Below are the code and all the weights of a small trained network. Each question names an input and a target symbol and asks about switching units off, where a switched-off unit gives its printed mean instead of its output.

import numpy as np


def w(rows, s, z=0):
    codes = np.array(rows[::2]) - 128.0
    scale = np.full(codes.shape[1], s)
    scale[-1] = z or s
    return codes * scale


def norm(h):
    return h / np.sqrt((h * h).mean(-1, keepdims=True) + 1e-5)


def f(y):
    return np.maximum(y, 0)


def softmax(a):
    e = np.exp(a - a.max(-1, keepdims=True))
    return e / e.sum(-1, keepdims=True)


def log_softmax(a):
    a = a - a.max(-1, keepdims=True)
    return a - np.log(np.exp(a).sum(-1, keepdims=True))


def net(x, mask):
    ids = ['ΓΔΛΣΦΨεημξπτω'.index(c) for c in x.split()]
    T = len(ids)
    res = E[ids] + P[:T]
    u = 0
    for l in range(3):
        q, k, v = (norm(res) @ M[l].T for M in (Q, K, V))
        z = softmax(np.where(np.tri(T) > 0, q @ k.T / 4**0.5, -1e9)) @ v
        res = res + np.where(mask[u], z, O[l][:, -1]) @ O[l][:, :-1]
        u += 1
        y = f(norm(res) @ A[l][:, :-1].T + A[l][:, -1])
        res = res + np.where(mask[u : u + 4], y, B[l][:, -1]) @ B[l][:, :-1]
        u += 4
    return log_softmax(norm(res)[-1] @ U[:, :-1].T + U[:, -1])


Q, K, V, O, A, B = {}, {}, {}, {}, {}, {}
E = w([
[121,222,176,118],'Γ',
[116,232,126,142],'Δ',
[151,154,176,124],'Λ',
[74,65,147,145],'Σ',
[150,162,187,124],'Φ',
[153,159,186,121],'Ψ',
[141,165,184,118],'ε',
[252,135,96,203],'η',
[123,134,64,43],'μ',
[150,162,164,130],'ξ',
[146,163,173,123],'π',
[238,119,65,75],'τ',
[155,163,189,114],'ω',
],0.002)
P = w([
[151,115,254,55],'0',
[143,139,210,87],'1',
[149,151,173,112],'2',
[145,160,147,129],'3',
[149,165,126,150],'4',
[153,176,98,156],'5',
[156,184,72,175],'6',
[167,182,51,193],'7',
[164,195,58,198],'8',
],0.00099)
Q[0] = w([
[56,24,158,170],'0.h0',
[35,29,118,127],'0.h0',
[189,252,112,110],'0.h0',
[172,252,126,115],'0.h0',
],0.002)
K[0] = w([
[71,5,173,200],'0.h0',
[92,70,182,181],'0.h0',
[181,216,70,71],'0.h0',
[199,228,81,64],'0.h0',
],0.002)
V[0] = w([
[76,150,131,62],'0.h0',
[133,140,124,95],'0.h0',
[74,22,61,136],'0.h0',
[19,4,125,134],'0.h0',
],0.0014)
O[0] = w([
[180,126,152,115,133],'0.h0',
[146,104,132,130,130],'0.h0',
[156,196,8,183,2],'0.h0',
[174,240,92,248,55],'0.h0',
],0.0013,0.00099)
A[0] = w([
[121,255,31,98,133],'0.n0',
[224,94,153,57,49],'0.n1',
[67,55,156,91,90],'0.n2',
[230,222,141,184,253],'0.n3',
],0.002,0.00057)
B[0] = w([
[142,2,164,123,180],'0.n0',
[66,170,178,164,166],'0.n1',
[146,67,124,136,164],'0.n2',
[86,171,186,69,249],'0.n3',
],0.0025,0.002)
Q[1] = w([
[64,147,219,133],'1.h0',
[107,205,198,99],'1.h0',
[175,61,37,152],'1.h0',
[90,236,254,83],'1.h0',
],0.0079)
K[1] = w([
[126,64,14,177],'1.h0',
[171,120,29,162],'1.h0',
[98,158,239,87],'1.h0',
[170,116,2,172],'1.h0',
],0.0055)
V[1] = w([
[57,102,165,225],'1.h0',
[2,102,73,127],'1.h0',
[154,150,139,154],'1.h0',
[184,180,163,210],'1.h0',
],0.0021)
O[1] = w([
[83,130,112,254,252],'1.h0',
[5,140,164,130,3],'1.h0',
[152,135,139,138,140],'1.h0',
[224,169,146,205,180],'1.h0',
],0.0023,0.00074)
A[1] = w([
[151,1,71,91,199],'1.n0',
[107,147,176,98,85],'1.n1',
[82,19,173,95,1],'1.n2',
[212,61,68,62,166],'1.n3',
],0.0025,0.0013)
B[1] = w([
[41,134,200,145,254],'1.n0',
[115,103,113,158,219],'1.n1',
[184,252,195,87,191],'1.n2',
[127,190,176,53,210],'1.n3',
],0.0034,0.00091)
Q[2] = w([
[99,158,184,116],'2.h0',
[118,43,22,155],'2.h0',
[107,21,3,136],'2.h0',
[105,23,61,103],'2.h0',
],0.0044)
K[2] = w([
[127,82,115,206],'2.h0',
[90,201,181,2],'2.h0',
[96,173,174,14],'2.h0',
[98,141,187,34],'2.h0',
],0.004)
V[2] = w([
[136,67,130,239],'2.h0',
[150,3,130,156],'2.h0',
[194,34,99,126],'2.h0',
[128,204,118,121],'2.h0',
],0.0018)
O[2] = w([
[119,131,166,1,101],'2.h0',
[129,105,207,80,58],'2.h0',
[114,157,238,128,5],'2.h0',
[129,176,71,169,151],'2.h0',
],0.0014,0.0011)
A[2] = w([
[232,117,82,194,253],'2.n0',
[97,91,5,170,212],'2.n1',
[165,167,161,54,179],'2.n2',
[71,49,161,186,92],'2.n3',
],0.0034,0.00062)
B[2] = w([
[162,253,151,127,203],'2.n0',
[90,56,204,142,165],'2.n1',
[120,103,70,140,252],'2.n2',
[151,162,68,111,242],'2.n3',
],0.0044,0.0018)
U = w([
[136,188,193,49,250],'Γ',
[106,200,26,126,157],'Δ',
[127,40,80,179,206],'Λ',
[44,130,157,235,200],'Σ',
[146,87,126,126,2],'Φ',
[147,83,130,124,20],'Ψ',
[145,81,129,125,16],'ε',
[254,178,105,168,83],'η',
[61,65,96,19,75],'μ',
[165,65,141,130,52],'ξ',
[151,64,141,122,50],'π',
[179,83,53,61,117],'τ',
[151,83,125,126,11],'ω',
],0.0091,0.0052)

Each question gives the input, a string of symbols that net reads in full, and the target symbol t.
The units are the heads (4 rows each of Q, K, V and O) and the neurons (one row each of A and B). Each row of codes is followed by its name. A weight is (code - 128) times the scale printed after its matrix; where a second scale follows, it is the last column's (O, A, B and U).
mask holds one flag per unit, layer by layer, with each layer's heads first. A switched-off unit (its flag False) gives its mean, the last column of its rows in O or B, instead of its output. The means were averaged over made-up inputs and are rounded, as every weight is.
A unit's drop is (log p(t) with every unit on - log p(t) with that unit switched off) / (log p(t) with every unit on - log p(t) with every unit switched off).
The circuit of an input: a set's keep is (log p(t) with only the set's units on - log p(t) with every unit switched off) / (log p(t) with every unit on - log p(t) with every unit switched off). Starting from the 12 units with the biggest drops (on a tie, the unit counted first), units are removed one at a time, each time the one whose removal leaves the highest keep (on an exact tie, the one counted first), for as long as the keep stays at least 0.8.
units of the circuit, in order: the units of the circuit, biggest drop first
unit that matters most: the unit with the biggest drop
top k neurons: the k neurons with the biggest drops, biggest first
top k neurons in layer l: the k neurons of layer l with the biggest drops, biggest first
input ξ Σ η Ψ, target η: units of the circuit, in order -> [1.h0]
input Δ η μ ω Φ Δ, target μ: top 2 neurons -> [0.n3, 0.n0]
input π ξ Σ Σ, target Δ: top 3 neurons -> [2.n3, 0.n0, 2.n1]
input Σ Λ Ψ, target Σ: top 3 neurons in layer 2 -> [2.n0, 2.n3, 2.n2]
input Δ Σ ω μ Λ, target μ: top 2 neurons in layer 2 -> [2.n0, 2.n2]
input π Σ ξ τ Δ ξ μ, target μ: units of the circuit, in order -> [1.n0, 0.n0]
input Σ Σ Σ Δ Σ ω ξ Φ, target Σ: top 2 neurons in layer 2 -> [2.n0, 2.n3]
input μ Δ ω Δ ξ, target μ: top 2 neurons -> [2.n0, 2.n2]
input π Δ η Σ ξ, target Σ: top 3 neurons -> [0.n3, 2.n0, 0.n1]
input Λ μ Σ Σ Σ Δ, target Σ: top 2 neurons -> [0.n0, 2.n0]
input τ Γ Σ ξ π Γ, target Σ: top 2 neurons -> [0.n1, 0.n3]
input Σ η τ ξ Σ Δ ξ, target Σ: top 2 neurons -> [0.n1, 0.n3]
input π η η Σ η Σ Λ, target Σ: top 2 neurons -> [0.n3, 2.n0]
input Δ ξ ε Γ Σ, target Γ: top 2 neurons -> [1.n2, 2.n2]
input Σ Σ Γ Λ, target Σ: unit that matters most -> 1.h0
input Σ ε η Δ, target η: top 2 neurons -> [0.n0, 2.n2]
input π Σ Σ Σ π, target Σ: units of the circuit, in order -> [1.h0, 0.h0]
input η ω Δ ω Γ, target η: top 3 neurons -> [2.n2, 1.n0, 1.n3]
input Γ ξ Δ Σ, target Γ: top 2 neurons in layer 0 -> [0.n2, 0.n1]
input Σ Σ Σ Σ Δ ε, target Σ: unit that matters most -> 1.h0
input μ Σ Λ Σ, target Δ: top 2 neurons in layer 0 -> [0.n0, 0.n2]
